Below are the code and all the weights of a small trained network. Each question names an input and a target symbol and asks about switching units off, where a switched-off unit gives its printed mean instead of its output.

import numpy as np


def w(rows, s, z=0):
    codes = np.array(rows[::2]) - 128.0
    scale = np.full(codes.shape[1], s)
    scale[-1] = z or s
    return codes * scale


def f(y):
    return y / 2 * (1 + np.tanh(0.7978845608 * (y + 0.044715 * y**3)))


def softmax(a):
    e = np.exp(a - a.max(-1, keepdims=True))
    return e / e.sum(-1, keepdims=True)


def log_softmax(a):
    a = a - a.max(-1, keepdims=True)
    return a - np.log(np.exp(a).sum(-1, keepdims=True))


def net(x, mask):
    ids = ['γδεζησω'.index(c) for c in x.split()]
    T = len(ids)
    res = E[ids] + P[:T]
    u = 0
    for l in range(2):
        q, k, v = (res @ M[l].T for M in (Q, K, V))
        z = softmax(np.where(np.tri(T) > 0, q @ k.T / 4**0.5, -1e9)) @ v
        res = res + np.where(mask[u], z, O[l][:, -1]) @ O[l][:, :-1]
        u += 1
        y = f(res @ A[l][:, :-1].T + A[l][:, -1])
        res = res + np.where(mask[u : u + 8], y, B[l][:, -1]) @ B[l][:, :-1]
        u += 8
    return log_softmax(res[-1] @ U[:, :-1].T + U[:, -1])


Q, K, V, O, A, B = {}, {}, {}, {}, {}, {}
E = w([
[91,199,131,81],'γ',
[63,93,139,187],'δ',
[64,97,145,186],'ε',
[101,59,210,226],'ζ',
[93,150,243,188],'η',
[45,210,175,183],'σ',
[123,4,50,13],'ω',
],0.014)
P = w([
[241,95,128,108],'0',
[210,102,126,110],'1',
[183,109,130,110],'2',
[156,109,131,118],'3',
[132,116,134,121],'4',
[109,124,131,130],'5',
[85,131,130,135],'6',
[63,136,132,143],'7',
[39,145,130,148],'8',
[11,145,126,148],'9',
[27,185,122,175],'10',
],0.011)
Q[0] = w([
[232,192,5,102],'L0H0',
[87,45,86,137],'L0H0',
[113,185,60,172],'L0H0',
[155,113,104,237],'L0H0',
],0.023)
K[0] = w([
[250,54,74,54],'L0H0',
[66,45,169,141],'L0H0',
[196,108,80,229],'L0H0',
[183,135,183,230],'L0H0',
],0.019)
V[0] = w([
[198,99,254,65],'L0H0',
[112,222,162,65],'L0H0',
[115,111,85,164],'L0H0',
[104,211,139,82],'L0H0',
],0.0085)
O[0] = w([
[110,254,182,137,253],'L0H0',
[185,129,226,33,135],'L0H0',
[119,94,85,150,93],'L0H0',
[181,103,204,45,114],'L0H0',
],0.0082,0.0016)
A[0] = w([
[6,138,133,103,95],'L0N0',
[191,93,133,48,84],'L0N1',
[97,154,150,153,30],'L0N2',
[112,121,126,123,66],'L0N3',
[92,174,64,45,133],'L0N4',
[176,148,114,133,2],'L0N5',
[112,152,171,91,100],'L0N6',
[244,116,134,160,153],'L0N7',
],0.013,0.0052)
B[0] = w([
[188,99,202,156,253],'L0N0',
[206,177,172,161,149],'L0N1',
[253,125,126,115,174],'L0N2',
[158,105,104,130,118],'L0N3',
[254,114,165,71,167],'L0N4',
[227,62,117,152,111],'L0N5',
[85,75,78,169,213],'L0N6',
[74,180,91,105,130],'L0N7',
],0.015,0.007)
Q[1] = w([
[105,111,24,86],'L1H0',
[131,78,114,72],'L1H0',
[198,115,51,9],'L1H0',
[110,121,224,159],'L1H0',
],0.012)
K[1] = w([
[123,195,74,124],'L1H0',
[153,174,117,149],'L1H0',
[106,251,58,149],'L1H0',
[160,62,184,146],'L1H0',
],0.014)
V[1] = w([
[162,102,110,136],'L1H0',
[108,133,178,154],'L1H0',
[127,112,253,191],'L1H0',
[154,108,112,132],'L1H0',
],0.0069)
O[1] = w([
[151,130,148,130,142],'L1H0',
[92,167,82,126,165],'L1H0',
[84,255,18,117,250],'L1H0',
[148,122,149,133,136],'L1H0',
],0.0083,0.012)
A[1] = w([
[159,73,88,98,10],'L1N0',
[93,127,111,154,38],'L1N1',
[119,148,162,130,86],'L1N2',
[133,33,63,173,1],'L1N3',
[114,52,37,198,43],'L1N4',
[125,108,178,99,81],'L1N5',
[115,107,216,152,123],'L1N6',
[4,97,100,107,121],'L1N7',
],0.015,0.0053)
B[1] = w([
[29,78,70,141,197],'L1N0',
[180,132,115,153,192],'L1N1',
[150,124,105,156,173],'L1N2',
[96,243,132,61,203],'L1N3',
[199,2,137,154,216],'L1N4',
[197,107,116,175,170],'L1N5',
[57,123,41,61,254],'L1N6',
[144,74,240,91,236],'L1N7',
],0.016,0.0052)
U = w([
[189,137,81,123,133],'γ',
[141,86,103,170,4],'δ',
[128,84,103,188,13],'ε',
[129,87,66,242,44],'ζ',
[61,172,89,254,239],'η',
[65,108,162,176,190],'σ',
[97,90,58,152,237],'ω',
],0.0074,0.0027)

Each question gives the input, a string of symbols that net reads in full, and the target symbol t.
The units are the heads (4 rows each of Q, K, V and O) and the neurons (one row each of A and B). Each row of codes is followed by its name. A weight is (code - 128) times the scale printed after its matrix; where a second scale follows, it is the last column's (O, A, B and U).
mask holds one flag per unit, layer by layer, with each layer's heads first. A switched-off unit (its flag False) gives its mean, the last column of its rows in O or B, instead of its output. The means were averaged over made-up inputs and are rounded, as every weight is.
A unit's drop is (log p(t) with every unit on - log p(t) with that unit switched off) / (log p(t) with every unit on - log p(t) with every unit switched off).
The circuit of an input: a set's keep is (log p(t) with only the set's units on - log p(t) with every unit switched off) / (log p(t) with every unit on - log p(t) with every unit switched off). Starting from the 12 units with the biggest drops (on a tie, the unit counted first), units are removed one at a time, each time the one whose removal leaves the highest keep (on an exact tie, the one counted first), for as long as the keep stays at least 0.8.
circuit, biggest first: the units of the circuit, biggest drop first
most important unit: the unit with the biggest drop
top k neurons: the k neurons with the biggest drops, biggest first
k most important neurons of layer l: the k neurons of layer l with the biggest drops, biggest first
input ε σ ω σ, target ω: most important unit	L1H0
input ω ζ ω ω η η σ η σ ε, target σ: circuit, biggest first	[L0H0; L0N2; L1N7]
input ζ ζ ω η ζ η δ, target η: circuit, biggest first	[L1H0; L1N4; L0H0]
input η η σ σ δ, target σ: top 4 neurons	[L0N2; L1N7; L0N4; L0N0]
input ω γ ζ ω δ σ ζ, target σ: circuit, biggest first	[L0H0; L0N2; L1N7; L0N0]
input γ η δ γ ζ η η ζ σ ζ, target σ: top 3 neurons	[L0N2; L1N7; L0N4]
input σ η ζ ζ, target η: top 2 neurons	[L0N6; L1N4]
input γ ω δ, target ω: circuit, biggest first	[L1H0; L0N4; L1N6]
input η δ η η η η ω σ, target ω: circuit, biggest first	[L1N6; L0N4; L1H0]
input ζ η γ ζ γ ζ ζ ε, target ζ: top 2 neurons	[L1N4; L0N0]
input ζ η δ η σ η, target σ: 4 most important neurons of layer 0	[L0N0; L0N2; L0N4; L0N6]
input σ η η ε γ η η ω δ, target ω: circuit, biggest first	[L0N4; L1N6; L1H0]
input η ζ δ δ δ δ, target δ: top 3 neurons	[L1N4; L1N7; L0N4]
input ζ ζ ζ δ σ γ δ, target σ: circuit, biggest first	[L0H0; L1N7; L0N2; L0N4]
input η ω η η η η ζ σ δ ζ ε, target ζ: top 3 neurons	[L0N0; L0N4; L1N4]
input δ δ δ ε η, target η: most important unit	L0N2
input ε η δ ω η ω γ δ ζ, target ζ: top 2 neurons	[L0N0; L0N2]
input γ ε η ζ ω σ δ ε γ ω η, target ω: top 2 neurons	[L1N6; L0N4]
input η η ζ ω ζ ζ σ, target σ: top 2 neurons	[L0N0; L1N7]
input δ ζ ζ γ η δ δ, target η: most important unit	L0N6
input ε ζ ζ η, target η: circuit, biggest first	[L0H0; L1H0]
